Below is a small trained network, with its code and all its weights. Each question gives an input and a class and asks what happens when units are switched off, that is, made to give their printed mean instead of their output.

import numpy as np


def w(rows, s, z=0):
    codes = np.array(rows[::2]) - 128.0
    scale = np.full(codes.shape[1], s)
    scale[-1] = z or s
    return codes * scale


def f(y):
    return np.maximum(y, 0)


def log_softmax(a):
    a = a - a.max(-1, keepdims=True)
    return a - np.log(np.exp(a).sum(-1, keepdims=True))


def net(x, mask):
    res = np.array(x, float).reshape(1, 3) / 4 @ E
    y = f(res @ A[0][:, :-1].T + A[0][:, -1])
    res = res + np.where(mask, y, B[0][:, -1]) @ B[0][:, :-1]
    return log_softmax(res[-1] @ U[:, :-1].T + U[:, -1])


A, B = {}, {}
E = w([
[96,43,182,92,181,159,170],'x0',
[178,154,175,10,86,112,201],'x1',
[163,159,199,145,214,107,84],'x2',
],0.013)
A[0] = w([
[172,179,96,145,93,96,110,106],'n1',
[192,130,198,147,179,78,92,52],'n2',
[161,138,123,78,112,100,129,88],'n3',
[162,136,105,141,99,115,124,173],'n4',
[157,203,68,128,100,73,84,96],'n5',
[134,133,136,109,81,102,165,94],'n6',
[182,189,181,114,229,137,79,146],'n7',
[121,153,154,155,131,151,140,252],'n8',
[60,90,70,94,54,148,117,59],'n9',
[84,139,99,181,144,176,128,109],'n10',
[85,115,143,119,133,174,145,103],'n11',
[133,70,144,111,184,176,169,83],'n12',
[150,170,119,142,84,126,79,83],'n13',
[54,83,111,200,106,124,73,97],'n14',
[111,116,77,186,166,134,104,103],'n15',
[105,9,158,98,173,176,143,110],'n16',
[170,135,122,146,111,140,119,103],'n17',
[117,94,116,128,172,133,154,107],'n18',
[152,137,89,53,118,118,163,131],'n19',
[201,155,166,68,116,103,182,115],'n20',
[156,147,181,87,81,73,167,136],'n21',
[79,107,92,107,79,154,136,124],'n22',
[101,115,94,115,110,134,143,210],'n23',
[99,100,82,110,102,178,138,117],'n24',
[116,137,79,125,93,152,173,107],'n25',
],0.014,0.015)
B[0] = w([
[163,70,218,153,112,22,240,195],'n1',
[132,155,70,10,166,47,73,183],'n2',
[53,64,89,124,41,112,79,171],'n3',
[190,153,140,184,177,109,208,196],'n4',
[211,104,213,113,69,2,187,217],'n5',
[93,119,87,124,82,72,58,179],'n6',
[72,221,32,23,190,114,136,239],'n7',
[180,145,46,186,125,235,177,248],'n8',
[91,171,127,15,158,34,77,202],'n9',
[107,61,18,105,75,134,98,193],'n10',
[160,107,151,120,140,65,168,156],'n11',
[169,104,160,81,52,50,181,182],'n12',
[165,65,211,98,86,53,172,173],'n13',
[71,82,52,115,38,159,59,229],'n14',
[64,75,88,165,65,149,108,209],'n15',
[241,85,165,171,75,26,213,228],'n16',
[106,89,116,109,142,89,176,142],'n17',
[112,76,145,97,94,95,174,156],'n18',
[135,105,13,132,70,176,79,221],'n19',
[69,65,67,178,83,174,73,243],'n20',
[76,113,64,217,72,153,91,234],'n21',
[137,202,104,37,183,82,99,204],'n22',
[183,207,56,151,218,240,176,231],'n23',
[142,201,130,15,178,99,102,190],'n24',
[99,162,133,34,207,95,115,192],'n25',
],0.0071,0.015)
U = w([
[49,17,74,166,55,136,25,116],'0',
[234,49,175,120,99,35,234,107],'1',
[108,220,100,1,216,87,76,80],'2',
[204,182,88,221,197,248,202,254],'3',
[139,128,194,201,137,184,83,105],'4',
[98,104,185,185,160,133,89,103],'5',
[142,124,217,169,172,185,65,104],'6',
[118,145,217,161,172,174,84,104],'7',
],0.0096,0.015)

Each question gives the input, the list of numbers given to net, and the class t.
The units are the neurons (one row each of A and B). Each row of codes is followed by its name. A weight is (code - 128) times the scale printed after its matrix; where a second scale follows, it is the last column's (A, B and U).
mask holds one flag per neuron, in row order. A switched-off neuron (its flag False) gives its mean, the last column of its row in B, instead of its output. The means were averaged over made-up inputs and are rounded, as every weight is.
A unit's drop is (log p(t) with every unit on - log p(t) with that unit switched off) / (log p(t) with every unit on - log p(t) with every unit switched off).
The circuit of an input: a set's keep is (log p(t) with only the set's units on - log p(t) with every unit switched off) / (log p(t) with every unit on - log p(t) with every unit switched off). Starting from the 12 units with the biggest drops (on a tie, the unit counted first), units are removed one at a time, each time the one whose removal leaves the highest keep (on an exact tie, the one counted first), for as long as the keep stays at least 0.8.
circuit, biggest first: the units of the circuit, biggest drop first
unit that matters most: the unit with the biggest drop
k most important neurons: the k neurons with the biggest drops, biggest first
drop when u is switched off: that unit's drop, to one decimal
input [5,-1,4], class 1: unit that matters most -> n16
input [0,7,-7], class 0: 4 most important neurons -> n20; n21; n19; n7
input [6,6,-1], class 0: 3 most important neurons -> n20; n21; n5
input [1,4,-4], class 0: 2 most important neurons -> n7; n21
input [3,8,8], class 0: 2 most important neurons -> n20; n21
input [1,-5,6], class 2: 3 most important neurons -> n7; n20; n2
input [-7,5,1], class 1: 2 most important neurons -> n5; n1
input [3,0,0], class 3: 2 most important neurons -> n5; n1
input [-5,-4,4], class 1: 2 most important neurons -> n5; n20
input [7,8,-8], class 0: 3 most important neurons -> n20; n21; n19
input [-5,6,-8], class 2: 3 most important neurons -> n25; n22; n9
input [3,6,-7], class 2: 4 most important neurons -> n22; n24; n9; n25
input [-2,3,0], class 3: drop when n10 is switched off -> 0.1
input [7,-6,-2], class 1: circuit, biggest first -> n16
input [0,-4,-6], class 2: drop when n5 is switched off -> 0.0
input [-5,8,-7], class 0: drop when n20 is switched off -> 0.5
